What each symbol does to the objects:
z200 fi z911
z200 ku z538
z200 na z190
z200 gi z891
z200 bo z245
z200 de z746
z842 fi z236
z842 ku z491
z842 na z969
z842 gi z149
z842 bo z11
z842 de z493
z860 fi z145
z860 ku z657
z860 na z830
z860 gi z29
z860 bo z730
z860 de z328
z23 fi z415
z23 ku z842
z23 na z546
z23 gi z169
z23 bo z236
z23 de z689
z318 fi z148
z318 ku z200
z318 na z714
z318 gi z329
z318 bo z911
z318 de z830
z745 fi z291
z745 ku z94
z745 na z825
z745 gi z592
z745 bo z381
z745 de z190
z758 fi z445
z758 ku z860
z758 na z790
z758 gi z771
z758 bo z145
z758 de z410
z975 fi z410
z975 ku z498
z975 na z583
z975 gi z527
z975 bo z328
z975 de z487
z37 fi z231
z37 ku z592
z37 na z120
z37 gi z911
z37 bo z825
z37 de z318
z823 fi z527
z823 ku z655
z823 na z444
z823 gi z247
z823 bo z755
z823 de z954
z145 fi z854
z145 ku z730
z145 na z859
z145 gi z830
z145 bo z318
z145 de z771
z538 fi z245
z538 ku z291
z538 na z272
z538 gi z231
z538 bo z593
z538 de z789
z730 fi z318
z730 ku z276
z730 na z329
z730 gi z746
z730 bo z200
z730 de z29
z583 fi z655
z583 ku z392
z583 na z410
z583 gi z975
z583 bo z421
z583 de z57
z852 fi z493
z852 ku z546
z852 na z381
z852 gi z94
z852 bo z692
z852 de z245
z553 fi z746
z553 ku z714
z553 na z657
z553 gi z854
z553 bo z789
z553 de z445
z714 fi z789
z714 ku z190
z714 na z148
z714 gi z318
z714 bo z37
z714 de z145
z771 fi z790
z771 ku z29
z771 na z758
z771 gi z421
z771 bo z830
z771 de z583
z460 fi z247
z460 ku z975
z460 na z41
z460 gi z175
z460 bo z410
z460 de z667
z231 fi z272
z231 ku z825
z231 na z538
z231 gi z120
z231 bo z689
z231 de z148
z859 fi z553
z859 ku z329
z859 na z854
z859 gi z145
z859 bo z714
z859 de z758
z276 fi z200
z276 ku z120
z276 na z891
z276 gi z789
z276 bo z538
z276 de z553
z493 fi z169
z493 ku z692
z493 na z240
z493 gi z381
z493 bo z149
z493 de z745
z731 fi z311
z731 ku z175
z731 na z954
z731 gi z168
z731 bo z41
z731 de z233
z233 fi z936
z233 ku z151
z233 na z491
z233 gi z185
z233 bo z168
z233 de z415
z236 fi z185
z236 ku z11
z236 na z482
z236 gi z969
z236 bo z398
z236 de z169
z300 fi z151
z300 ku z954
z300 na z398
z300 gi z11
z300 bo z238
z300 de z842
z151 fi z168
z151 ku z238
z151 na z667
z151 gi z398
z151 bo z57
z151 de z236
z149 fi z969
z149 ku z233
z149 na z842
z149 gi z972
z149 bo z936
z149 de z381
z421 fi z758
z421 ku z871
z421 na z771
z421 gi z328
z421 bo z860
z421 de z975
z185 fi z491
z185 ku z398
z185 na z233
z185 gi z482
z185 bo z667
z185 de z546
z830 fi z859
z830 ku z746
z830 na z145
z830 gi z860
z830 bo z329
z830 de z421
z854 fi z657
z854 ku z318
z854 na z553
z854 gi z859
z854 bo z148
z854 de z790
z415 fi z972
z415 ku z236
z415 na z692
z415 gi z546
z415 bo z185
z415 de z285
z755 fi z392
z755 ku z758
z755 na z498
z755 gi z58
z755 bo z445
z755 de z247
z789 fi z891
z789 ku z37
z789 na z276
z789 gi z148
z789 bo z231
z789 de z854
z546 fi z692
z546 ku z969
z546 na z415
z546 gi z23
z546 bo z482
z546 de z593
z219 fi z29
z219 ku z859
z219 na z871
z219 gi z445
z219 bo z553
z219 de z755
z169 fi z546
z169 ku z149
z169 na z23
z169 gi z240
z169 bo z969
z169 de z291
z667 fi z731
z667 ku z487
z667 na z168
z667 gi z151
z667 bo z175
z667 de z482
z969 fi z482
z969 ku z936
z969 na z236
z969 gi z842
z969 bo z300
z969 de z240
z190 fi z37
z190 ku z272
z190 na z911
z190 gi z200
z190 bo z592
z190 de z730
z911 fi z120
z911 ku z245
z911 na z37
z911 gi z190
z911 bo z745
z911 de z329
z790 fi z219
z790 ku z830
z790 na z445
z790 gi z758
z790 bo z859
z790 de z655
z168 fi z954
z168 ku z57
z168 na z731
z168 gi z667
z168 bo z460
z168 de z185
z148 fi z276
z148 ku z911
z148 na z789
z148 gi z714
z148 bo z120
z148 de z859
z891 fi z190
z891 ku z231
z891 na z200
z891 gi z276
z891 bo z272
z891 de z657
z692 fi z149
z692 ku z482
z692 na z972
z692 gi z415
z692 bo z233
z692 de z94
z655 fi z755
z655 ku z421
z655 na z58
z655 gi z410
z655 bo z758
z655 de z460
z746 fi z329
z746 ku z789
z746 na z730
z746 gi z657
z746 bo z891
z746 de z871
z238 fi z57
z238 ku z247
z238 na z487
z238 gi z311
z238 bo z444
z238 de z11
z240 fi z23
z240 ku z972
z240 na z169
z240 gi z493
z240 bo z842
z240 de z825
z247 fi z444
z247 ku z410
z247 na z823
z247 gi z41
z247 bo z58
z247 de z731
z498 fi z328
z498 ku z790
z498 na z392
z498 gi z755
z498 bo z219
z498 de z823
z689 fi z285
z689 ku z493
z689 na z593
z689 gi z291
z689 bo z169
z689 de z120
z592 fi z825
z592 ku z285
z592 na z745
z592 gi z245
z592 bo z852
z592 de z200
z58 fi z498
z58 ku z771
z58 na z755
z58 gi z655
z58 bo z790
z58 de z41
z871 fi z860
z871 ku z854
z871 na z29
z871 gi z219
z871 bo z657
z871 de z498
z41 fi z823
z41 ku z583
z41 na z247
z41 gi z460
z41 bo z655
z41 de z168
z593 fi z94
z593 ku z240
z593 na z285
z593 gi z689
z593 bo z23
z593 de z231
z392 fi z421
z392 ku z445
z392 na z328
z392 gi z498
z392 bo z871
z392 de z444
z29 fi z830
z29 ku z553
z29 na z860
z29 gi z871
z29 bo z746
z29 de z392
z285 fi z852
z285 ku z169
z285 na z94
z285 gi z593
z285 bo z546
z285 de z538
z445 fi z871
z445 ku z145
z445 na z219
z445 gi z790
z445 bo z854
z445 de z58
z954 fi z238
z954 ku z460
z954 na z311
z954 gi z731
z954 bo z247
z954 de z491
z487 fi z175
z487 ku z823
z487 na z57
z487 gi z238
z487 bo z527
z487 de z300
z825 fi z689
z825 ku z852
z825 na z291
z825 gi z745
z825 bo z493
z825 de z911
z120 fi z538
z120 ku z745
z120 na z231
z120 gi z37
z120 bo z291
z120 de z714
z329 fi z714
z329 ku z891
z329 na z318
z329 gi z730
z329 bo z190
z329 de z860
z291 fi z593
z291 ku z381
z291 na z689
z291 gi z825
z291 bo z240
z291 de z37
z311 fi z487
z311 ku z41
z311 na z238
z311 gi z954
z311 bo z823
z311 de z936
z936 fi z300
z936 ku z168
z936 na z11
z936 gi z491
z936 bo z954
z936 de z972
z57 fi z460
z57 ku z444
z57 na z175
z57 gi z487
z57 bo z975
z57 de z398
z398 fi z667
z398 ku z311
z398 na z151
z398 gi z300
z398 bo z487
z398 de z969
z972 fi z842
z972 ku z185
z972 na z149
z972 gi z692
z972 bo z491
z972 de z852
z11 fi z398
z11 ku z731
z11 na z300
z11 gi z936
z11 bo z311
z11 de z149
z328 fi z771
z328 ku z219
z328 na z421
z328 gi z392
z328 bo z29
z328 de z527
z527 fi z583
z527 ku z755
z527 na z975
z527 gi z444
z527 bo z392
z527 de z238
z272 fi z592
z272 ku z689
z272 na z245
z272 gi z538
z272 bo z285
z272 de z276
z245 fi z745
z245 ku z593
z245 na z592
z245 gi z272
z245 bo z94
z245 de z891
z381 fi z240
z381 ku z415
z381 na z493
z381 gi z852
z381 bo z972
z381 de z592
z657 fi z730
z657 ku z148
z657 na z746
z657 gi z553
z657 bo z276
z657 de z219
z410 fi z58
z410 ku z328
z410 na z655
z410 gi z583
z410 bo z771
z410 de z175
z482 fi z233
z482 ku z300
z482 na z185
z482 gi z236
z482 bo z151
z482 de z23
z175 fi z41
z175 ku z527
z175 na z460
z175 gi z57
z175 bo z583
z175 de z151
z491 fi z11
z491 ku z667
z491 na z936
z491 gi z233
z491 bo z731
z491 de z692
z94 fi z381
z94 ku z23
z94 na z852
z94 gi z285
z94 bo z415
z94 de z272
z444 fi z975
z444 ku z58
z444 na z527
z444 gi z823
z444 bo z498
z444 de z311

In the rows, zero is written as 432.

The rows follow the links: the fewer symbols apart two objects are, the more alike their rows tend to be.

Each row is also shifted at random along 3 hidden directions that mean nothing.

Rows in random order:
Each row stands for one object.
id 1: [ 429  346  464  819  338  437  526  405  394  688  432  348  378  615  556  369  495  574  486  301  370  266  459  412]
id 2: [ 417  500  476  309  387  379  339  412  346  456  412  341  439  432  354  357  508  482  465  549  407  493  499  513]
id 3: [ 470  357  472  307  481  459  440  443  513  503  447  512  460  363  324  451  333  372  471  485  408  271  378  409]
id 4: [ 394  437  343  343  529  410  392  457  408  396  389  464  459  358  417  448  367  409  393  432  513  396  356  449]
id 5: [ 378  424  339  463  513  438  452  470  406  374  401  437  452  407  515  469  401  414  353  365  523  479  342  444]
id 6: [ 383  455  354  292  526  410  385  455  401  351  388  454  453  353  401  453  382  393  385  449  520  436  366  464]
id 7: [ 366  496  353  573  418  395  431  380  395  224  425  358  376  456  582  428  495  431  313  316  448  487  456  404]
id 8: [ 421  315  375  542  512  480  480  509  445  505  403  544  446  442  399  499  370  424  472  330  495  260  382  425]
id 9: [ 425  357  377  585  520  471  482  516  440  595  405  538  464  460  458  475  366  481  478  342  515  332  374  405]
id 10: [ 368  461  384  529  452  338  379  405  342  588  383  350  418  461  500  325  458  544  440  426  472  326  418  450]
id 11: [ 489  379  512  474  391  479  474  439  515  485  485  508  425  471  392  466  417  415  490  439  366  369  461  389]
id 12: [ 475  462  494  600  309  443  521  345  493  407  509  358  388  515  608  407  501  441  385  389  325  573  454  370]
id 13: [ 372  436  347  372  496  438  389  480  352  286  376  423  447  397  395  470  439  403  386  396  514  437  401  496]
id 14: [ 365  348  413  395  405  423  391  403  331  301  373  303  381  442  311  404  477  397  406  390  389  149  451  520]
id 15: [ 364  466  337  553  443  397  408  413  377  250  407  384  381  449  516  434  484  440  340  320  473  424  462  428]
id 16: [ 466  380  513  412  341  479  468  369  480  321  481  364  396  454  419  439  457  362  412  429  306  391  459  428]
id 17: [ 414  478  341  418  515  432  435  454  452  315  429  487  460  369  527  479  385  385  344  390  518  536  378  391]
id 18: [ 353  359  325  664  478  463  485  507  333  455  364  404  421  502  526  457  454  475  398  254  522  365  387  480]
id 19: [ 450  442  413  474  487  460  471  518  447  568  429  541  495  425  487  479  386  476  460  411  521  602  380  415]
id 20: [ 396  511  436  417  396  368  396  394  344  489  415  310  433  454  504  343  499  502  404  488  439  560  432  494]
id 21: [ 353  370  363  618  437  384  445  397  354  475  371  328  376  489  486  376  460  491  400  323  438  180  410  462]
id 22: [ 489  362  475  474  395  494  482  419  541  350  494  507  399  441  386  497  407  360  459  381  354  317  464  346]
id 23: [ 465  486  419  290  494  456  413  509  459  439  444  542  503  359  400  485  385  405  450  499  507  633  401  429]
id 24: [ 463  426  502  471  351  414  431  360  460  457  462  377  378  468  432  382  467  449  463  461  331  361  484  400]
id 25: [ 400  492  353  392  517  410  418  457  439  404  419  476  475  363  517  442  384  425  366  440  533  572  362  409]
id 26: [ 378  452  406  453  426  365  392  404  343  514  396  312  421  458  472  339  468  507  414  446  444  378  422  494]
id 27: [ 468  434  436  320  474  484  472  467  500  385  460  516  485  366  426  500  370  361  405  470  447  558  376  414]
id 28: [ 397  426  430  413  382  423  404  398  354  330  402  312  397  464  397  411  513  440  400  427  394  383  475  510]
id 29: [ 498  383  514  443  383  475  468  435  482  504  480  481  426  457  350  445  427  417  504  459  357  376  478  410]
id 30: [ 467  516  479  530  315  432  454  340  485  283  501  374  371  475  559  423  520  419  382  405  344  609  518  364]
id 31: [ 490  374  471  580  402  478  532  414  551  514  492  514  427  471  503  466  394  427  451  370  383  401  413  343]
id 32: [ 428  282  399  454  476  543  525  486  480  327  425  483  437  424  383  540  358  327  411  320  418  259  360  427]
id 33: [ 372  425  344  364  502  435  403  476  370  308  368  420  454  384  404  461  422  395  369  397  511  428  379  496]
id 34: [ 380  550  361  397  465  380  342  434  367  250  400  423  424  398  462  435  481  433  370  420  509  587  480  432]
id 35: [ 495  429  507  305  440  433  402  410  513  489  477  528  442  385  306  446  378  410  513  527  378  362  456  375]
id 36: [ 372  460  342  353  505  434  406  472  382  275  393  430  456  375  446  473  416  389  355  407  517  502  386  478]
id 37: [ 462  382  421  523  447  502  556  464  514  464  478  491  463  436  541  500  373  391  385  365  430  525  353  383]
id 38: [ 454  409  413  481  491  465  489  520  441  638  426  527  503  434  475  460  379  483  474  428  511  544  366  429]
id 39: [ 384  516  368  338  496  361  330  465  330  424  381  432  453  382  381  410  449  482  443  479  533  502  457  485]
id 40: [ 466  307  506  503  343  500  512  414  464  457  458  387  400  503  381  451  446  404  464  404  322  261  458  449]
id 41: [ 450  451  488  611  333  412  471  373  441  481  465  370  385  529  535  386  504  488  439  387  354  478  498  385]
id 42: [ 427  458  476  366  366  404  361  406  386  355  423  344  387  454  346  393  512  441  461  476  379  413  531  476]
id 43: [ 363  379  343  470  495  435  399  484  335  371  361  418  417  448  382  458  436  441  424  343  509  294  421  492]
id 44: [ 428  448  461  566  329  447  448  390  420  293  460  350  363  518  491  438  536  433  407  366  362  489  521  412]
id 45: [ 482  366  522  360  355  465  460  404  467  436  456  383  416  452  342  419  455  393  475  480  321  338  459  458]
id 46: [ 348  381  334  493  493  427  397  484  331  368  349  420  408  444  377  454  445  447  417  333  506  274  433  504]
id 47: [ 430  454  383  383  505  459  418  479  475  294  432  551  455  371  414  527  386  377  404  406  503  522  417  390]
id 48: [ 423  493  358  474  493  458  458  453  494  252  463  531  447  379  567  512  401  378  326  353  502  623  397  350]
id 49: [ 502  475  474  379  430  456  478  418  535  494  491  508  476  394  493  449  375  411  430  503  419  598  391  356]
id 50: [ 488  355  522  421  375  485  470  431  482  449  474  457  420  466  321  456  431  396  506  440  341  326  481  422]
id 51: [ 502  396  523  535  342  487  517  429  477  547  482  414  431  511  474  433  455  447  474  433  352  493  460  420]
id 52: [ 504  404  503  569  352  511  522  426  529  431  507  477  422  497  491  483  455  416  451  376  357  495  468  359]
id 53: [ 355  396  339  425  491  428  395  483  347  335  356  422  431  419  374  465  434  419  406  359  508  333  417  503]
id 54: [ 488  463  524  426  322  462  478  386  478  456  488  367  438  466  496  405  482  434  433  490  346  603  449  417]
id 55: [ 405  476  432  368  388  402  379  392  362  316  415  305  407  442  438  388  520  440  390  458  406  502  472  499]
id 56: [ 418  419  370  345  546  423  386  484  451  441  404  547  460  363  342  459  342  402  462  434  514  317  386  412]
id 57: [ 456  448  489  551  338  416  462  366  458  445  469  367  387  491  512  388  489  457  436  404  348  446  493  381]
id 58: [ 384  387  443  456  383  417  405  424  329  463  390  317  400  487  378  380  499  481  467  419  399  290  474  518]
id 59: [ 362  466  348  514  461  409  403  458  366  328  382  419  415  443  474  446  471  457  390  345  510  460  457  447]
id 60: [ 343  372  352  409  494  380  323  433  335  324  336  411  380  413  289  424  434  421  441  371  471   91  458  489]
id 61: [ 442  347  416  317  508  500  443  500  451  390  411  524  467  372  280  511  350  359  457  419  460  309  388  462]
id 62: [ 380  489  384  506  420  360  406  392  353  463  398  323  414  463  539  353  477  493  386  415  449  463  424  457]
id 63: [ 473  402  515  321  356  452  427  353  473  316  477  376  398  423  342  431  454  358  430  484  305  334  473  438]
id 64: [ 483  336  494  450  404  482  470  429  514  396  466  505  394  448  329  481  399  364  487  399  345  248  471  380]
id 65: [ 506  455  532  418  333  493  475  412  515  366  498  439  424  459  441  468  474  391  444  472  347  621  494  394]
id 66: [ 385  518  355  419  476  414  421  486  370  390  404  422  479  411  537  445  447  453  366  429  539  699  385  474]
id 67: [ 451  414  373  425  483  511  461  496  494  210  449  542  445  391  416  561  394  324  373  350  483  500  426  393]
id 68: [ 363  359  339  452  514  442  451  484  389  387  373  428  446  417  432  465  392  404  376  347  508  293  354  484]
id 69: [ 468  432  508  365  362  400  399  364  449  503  457  387  403  438  371  364  444  451  488  520  347  325  473  425]
id 70: [ 483  349  519  420  361  482  474  414  463  471  451  406  415  476  342  432  437  395  488  452  328  317  469  453]
id 71: [ 485  443  452  290  457  488  463  437  549  318  486  507  460  354  432  494  366  325  399  480  413  540  385  367]
id 72: [ 407  414  367  522  529  407  451  489  424  622  396  524  469  423  486  436  354  496  452  389  533  389  338  407]
id 73: [ 487  387  467  351  444  461  461  421  540  422  473  514  435  390  374  465  351  355  451  469  380  350  406  370]
id 74: [ 475  448  516  392  337  429  448  352  476  461  484  368  413  451  442  386  459  425  440  498  331  467  461  418]
id 75: [ 378  468  400  382  420  377  368  374  366  280  396  321  392  408  447  388  485  415  360  430  426  389  448  467]
id 76: [ 475  373  422  483  439  521  546  447  537  358  475  485  450  413  511  512  376  348  368  363  411  486  366  380]
id 77: [ 467  455  427  373  483  468  466  504  474  515  452  516  508  388  453  486  382  420  442  472  492  630  370  426]
id 78: [ 449  492  489  485  337  412  408  380  416  416  463  369  394  482  462  384  518  481  451  456  370  507  528  422]
id 79: [ 489  405  468  384  421  475  476  407  558  303  494  508  430  392  416  495  378  323  413  430  358  404  427  344]
id 80: [ 459  377  486  483  330  479  487  343  499  212  492  357  344  477  448  462  467  334  367  370  300  324  474  398]
id 81: [ 394  384  334  454  520  456  447  450  470  261  413  496  419  381  444  503  372  345  353  324  496  316  376  405]
id 82: [ 417  411  477  408  380  394  371  400  365  461  412  364  392  472  327  378  499  472  490  466  382  306  514  484]
id 83: [ 400  511  426  422  391  368  393  396  352  468  413  309  432  440  513  349  498  489  390  471  435  565  439  482]
id 84: [ 499  406  465  584  396  496  543  417  557  422  521  506  424  471  550  489  396  400  415  350  381  502  420  313]
id 85: [ 447  396  506  479  368  391  431  369  436  608  447  381  396  484  399  349  452  490  508  476  343  255  460  427]
id 86: [ 390  348  459  348  394  418  353  411  344  404  370  337  372  456  214  386  477  434  493  453  367  113  509  529]
id 87: [ 382  567  381  396  449  323  335  401  367  393  409  392  424  397  489  370  470  485  389  481  497  549  459  430]
id 88: [ 413  365  355  538  516  481  468  483  469  354  424  535  426  427  437  523  369  379  411  308  493  312  385  388]

Some objects, each with its row:
z57 id 69
z175 id 12
z236 id 20
z233 id 28
z860 id 71
z667 id 78
z592 id 36
z398 id 82
z328 id 64
z291 id 13
z169 id 15
z871 id 49
z936 id 2
z689 id 18
z37 id 17
z392 id 11
z185 id 55
z891 id 56
z657 id 61
z538 id 6
z972 id 62
z692 id 21
z329 id 19
z247 id 63
z975 id 40
z168 id 1
z755 id 29

Row, symbols taken left to right, then the row they reach:
id 50 ku ku: id 3
id 52 bo gi bo: id 32
id 76 gi bo: id 23
id 75 na: id 26
id 35 bo na: id 37
id 8 fi gi de: id 27
id 22 fi fi na: id 73
id 7 de fi na: id 39
id 58 bo ku fi: id 74

